Here is a tiny trained network, its code and every weight. The questions are about switching its units off for an input and a target symbol, where a switched-off unit gives its printed mean instead of its output.

import numpy as np


def w(rows, s, z=0):
    codes = np.array(rows[::2]) - 128.0
    scale = np.full(codes.shape[1], s)
    scale[-1] = z or s
    return codes * scale


def f(y):
    return np.maximum(y, 0)


def softmax(a):
    e = np.exp(a - a.max(-1, keepdims=True))
    return e / e.sum(-1, keepdims=True)


def log_softmax(a):
    a = a - a.max(-1, keepdims=True)
    return a - np.log(np.exp(a).sum(-1, keepdims=True))


def net(x, mask):
    ids = ['ΛΠΦΨβδεζηθμστω'.index(c) for c in x.split()]
    T = len(ids)
    res = E[ids] + P[:T]
    u = 0
    for l in range(2):
        r = res
        for j in range(3):
            rows = slice(2 * j, 2 * j + 2)
            q, k, v = (r @ M[l][rows].T for M in (Q, K, V))
            z = softmax(np.where(np.tri(T) > 0, q @ k.T / 2**0.5, -1e9)) @ v
            o = O[l][rows]
            res = res + np.where(mask[u + j], z, o[:, -1]) @ o[:, :-1]
        u += 3
        y = f(res @ A[l][:, :-1].T + A[l][:, -1])
        res = res + np.where(mask[u : u + 8], y, B[l][:, -1]) @ B[l][:, :-1]
        u += 8
    return log_softmax(res[-1] @ U[:, :-1].T + U[:, -1])


Q, K, V, O, A, B = {}, {}, {}, {}, {}, {}
E = w([
[128,121,190,166,76],'Λ',
[208,100,132,167,74],'Π',
[202,72,118,155,69],'Φ',
[93,118,103,74,246],'Ψ',
[83,27,128,123,74],'β',
[177,51,124,134,72],'δ',
[102,85,141,152,83],'ε',
[117,85,151,150,82],'ζ',
[76,46,99,160,111],'η',
[77,106,134,173,107],'θ',
[151,36,132,176,160],'μ',
[159,81,92,173,83],'σ',
[174,156,167,205,96],'τ',
[144,107,103,194,125],'ω',
],0.013)
P = w([
[113,184,85,91,150],'0',
[114,174,113,115,151],'1',
[108,167,126,141,149],'2',
[101,158,141,157,143],'3',
[103,143,150,169,141],'4',
[104,143,165,188,144],'5',
[96,130,180,192,140],'6',
[99,130,197,207,143],'7',
[98,120,208,214,147],'8',
[99,116,224,221,145],'9',
[100,118,232,238,153],'10',
[94,108,252,239,147],'11',
[113,87,253,238,159],'12',
],0.0068)
Q[0] = w([
[115,195,156,5,106],'0.h1',
[107,117,138,110,30],'0.h1',
[109,98,132,106,121],'0.h2',
[123,93,99,182,70],'0.h2',
[100,180,144,78,183],'0.h3',
[128,137,59,191,13],'0.h3',
],0.029)
K[0] = w([
[77,206,202,53,49],'0.h1',
[95,85,125,252,107],'0.h1',
[128,145,109,134,156],'0.h2',
[127,82,180,217,105],'0.h2',
[116,139,51,76,151],'0.h3',
[159,110,88,201,65],'0.h3',
],0.032)
V[0] = w([
[116,151,115,124,79],'0.h1',
[140,120,124,80,139],'0.h1',
[95,254,85,191,112],'0.h2',
[145,66,140,108,155],'0.h2',
[126,138,176,102,86],'0.h3',
[182,148,159,113,133],'0.h3',
],0.0096)
O[0] = w([
[164,144,169,79,173,14],'0.h1',
[108,158,95,126,124,2],'0.h1',
[205,106,255,122,216,109],'0.h2',
[81,127,62,119,71,153],'0.h2',
[142,99,105,137,116,138],'0.h3',
[160,110,153,149,155,181],'0.h3',
],0.0068,0.0023)
A[0] = w([
[159,76,128,73,159,188],'0.n1',
[130,175,80,45,199,97],'0.n2',
[104,254,103,208,67,88],'0.n3',
[22,186,140,152,212,49],'0.n4',
[146,132,75,92,188,55],'0.n5',
[101,230,215,83,154,103],'0.n6',
[249,188,120,177,52,1],'0.n7',
[139,78,122,77,69,67],'0.n8',
],0.0082,0.0053)
B[0] = w([
[133,170,109,167,142,208],'0.n1',
[176,113,140,151,86,151],'0.n2',
[104,51,80,96,101,219],'0.n3',
[153,14,141,121,186,170],'0.n4',
[137,184,154,133,94,136],'0.n5',
[61,136,90,132,75,152],'0.n6',
[74,8,146,62,220,251],'0.n7',
[154,70,104,79,116,156],'0.n8',
],0.011,0.0017)
Q[1] = w([
[102,190,95,134,147],'1.h1',
[140,135,155,51,115],'1.h1',
[109,133,149,72,141],'1.h2',
[123,76,139,133,164],'1.h2',
[129,101,171,176,27],'1.h3',
[137,254,199,12,97],'1.h3',
],0.026)
K[1] = w([
[129,151,136,70,131],'1.h1',
[118,166,96,91,157],'1.h1',
[138,169,93,102,148],'1.h2',
[138,115,142,176,90],'1.h2',
[83,57,151,188,118],'1.h3',
[136,119,164,164,1],'1.h3',
],0.04)
V[1] = w([
[8,174,80,198,219],'1.h1',
[197,223,55,177,88],'1.h1',
[110,44,83,81,253],'1.h2',
[239,104,74,216,114],'1.h2',
[110,119,156,125,154],'1.h3',
[178,132,154,169,47],'1.h3',
],0.018)
O[1] = w([
[34,130,147,192,201,130],'1.h1',
[114,251,90,201,130,52],'1.h1',
[116,78,87,75,238,138],'1.h2',
[176,131,58,226,133,254],'1.h2',
[147,141,125,118,157,164],'1.h3',
[153,40,180,190,47,77],'1.h3',
],0.012,0.011)
A[1] = w([
[215,163,196,140,154,201],'1.n1',
[175,156,254,136,153,39],'1.n2',
[139,103,155,139,99,254],'1.n3',
[97,150,151,82,80,69],'1.n4',
[102,160,238,155,166,92],'1.n5',
[113,171,139,164,132,169],'1.n6',
[142,180,126,93,168,83],'1.n7',
[124,185,88,84,165,92],'1.n8',
],0.012,0.0065)
B[1] = w([
[186,174,174,109,144,207],'1.n1',
[137,104,87,158,135,149],'1.n2',
[72,254,57,50,235,255],'1.n3',
[100,79,134,93,156,130],'1.n4',
[89,71,195,177,125,145],'1.n5',
[129,95,153,156,40,177],'1.n6',
[164,102,171,137,32,164],'1.n7',
[159,15,189,165,33,191],'1.n8',
],0.011,0.0096)
U = w([
[75,198,189,109,64,253],'Λ',
[159,98,81,121,129,75],'Π',
[144,135,63,131,70,91],'Φ',
[125,78,172,144,49,118],'Ψ',
[42,112,108,73,58,139],'β',
[141,154,64,150,55,89],'δ',
[67,175,192,125,76,180],'ε',
[63,148,151,112,66,178],'ζ',
[52,112,172,154,116,114],'η',
[111,120,214,150,165,90],'θ',
[21,82,41,175,82,118],'μ',
[134,148,154,239,127,105],'σ',
[169,115,179,152,185,123],'τ',
[114,132,159,254,149,147],'ω',
],0.0065,0.008)

Each question gives the input, a string of symbols that net reads in full, and the target symbol t.
The units are the heads (2 rows each of Q, K, V and O) and the neurons (one row each of A and B). Each row of codes is followed by its name. A weight is (code - 128) times the scale printed after its matrix; where a second scale follows, it is the last column's (O, A, B and U).
mask holds one flag per unit, layer by layer, with each layer's heads first. A switched-off unit (its flag False) gives its mean, the last column of its rows in O or B, instead of its output. The means were averaged over made-up inputs and are rounded, as every weight is.
A unit's drop is (log p(t) with every unit on - log p(t) with that unit switched off) / (log p(t) with every unit on - log p(t) with every unit switched off).
top k neurons: the k neurons with the biggest drops, biggest first
which heads matter: for each layer, one digit per head in row order, 1 if its drop is at least 0.15 and else 0, layers parted by /
input δ δ Π θ ω ω Π δ β Π Ψ Φ, target Ψ: top 3 neurons : 0.n4; 1.n8; 1.n3
input μ Λ ω Π ω Π ω θ μ σ, target μ: top 2 neurons : 1.n1; 0.n3
input ω Π τ μ δ Φ ω τ Π δ τ σ, target τ: which heads matter : 010 / 100
input ω Ψ Φ ε ω, target Ψ: top neuron : 0.n4
input τ Ψ Π, target Ψ: which heads matter : 100 / 011
input σ Π ω σ Π Ψ Π, target Ψ: top 4 neurons : 1.n8; 0.n4; 1.n3; 1.n7
input ω ω ζ η ζ η Λ ω, target Λ: which heads matter : 000 / 010
input δ Λ Π ω σ ζ ε, target Λ: which heads matter : 000 / 010
input ω μ σ θ δ δ Π μ Π, target μ: which heads matter : 010 / 000
input β ω Π θ β σ ω μ μ ω δ Λ θ, target Λ: which heads matter : 001 / 010
input ω μ τ Ψ δ, target Ψ: which heads matter : 000 / 101
input Λ Φ θ ω η δ μ ω, target μ: top 2 neurons : 0.n3; 1.n1
input ζ ω ω Ψ Φ, target Ψ: top 2 neurons : 1.n8; 0.n4
input σ τ μ θ μ ω Φ, target μ: top 2 neurons : 1.n1; 0.n7
input Ψ μ Π μ ε, target μ: top neuron : 0.n2
input ω ω ω δ Φ Λ, target Λ: which heads matter : 000 / 110
input ω Φ Λ ω, target Λ: which heads matter : 000 / 010
input Π β ω ω ω ω, target ω: which heads matter : 010 / 100
input Π Π ω ω σ, target ω: which heads matter : 000 / 110
input Π ζ Π Π τ ω ω δ ω μ θ, target μ: top 2 neurons : 0.n3; 1.n1
input Ψ μ Ψ Ψ σ, target Ψ: which heads matter : 001 / 101
input δ ζ μ ω ω δ ω μ Π θ ω Λ σ, target Λ: top 2 neurons : 1.n3; 0.n7
input δ ω ω Ψ β, target Ψ: top 3 neurons : 1.n8; 0.n4; 1.n3
input σ ω ω, target σ: top neuron : 0.n7
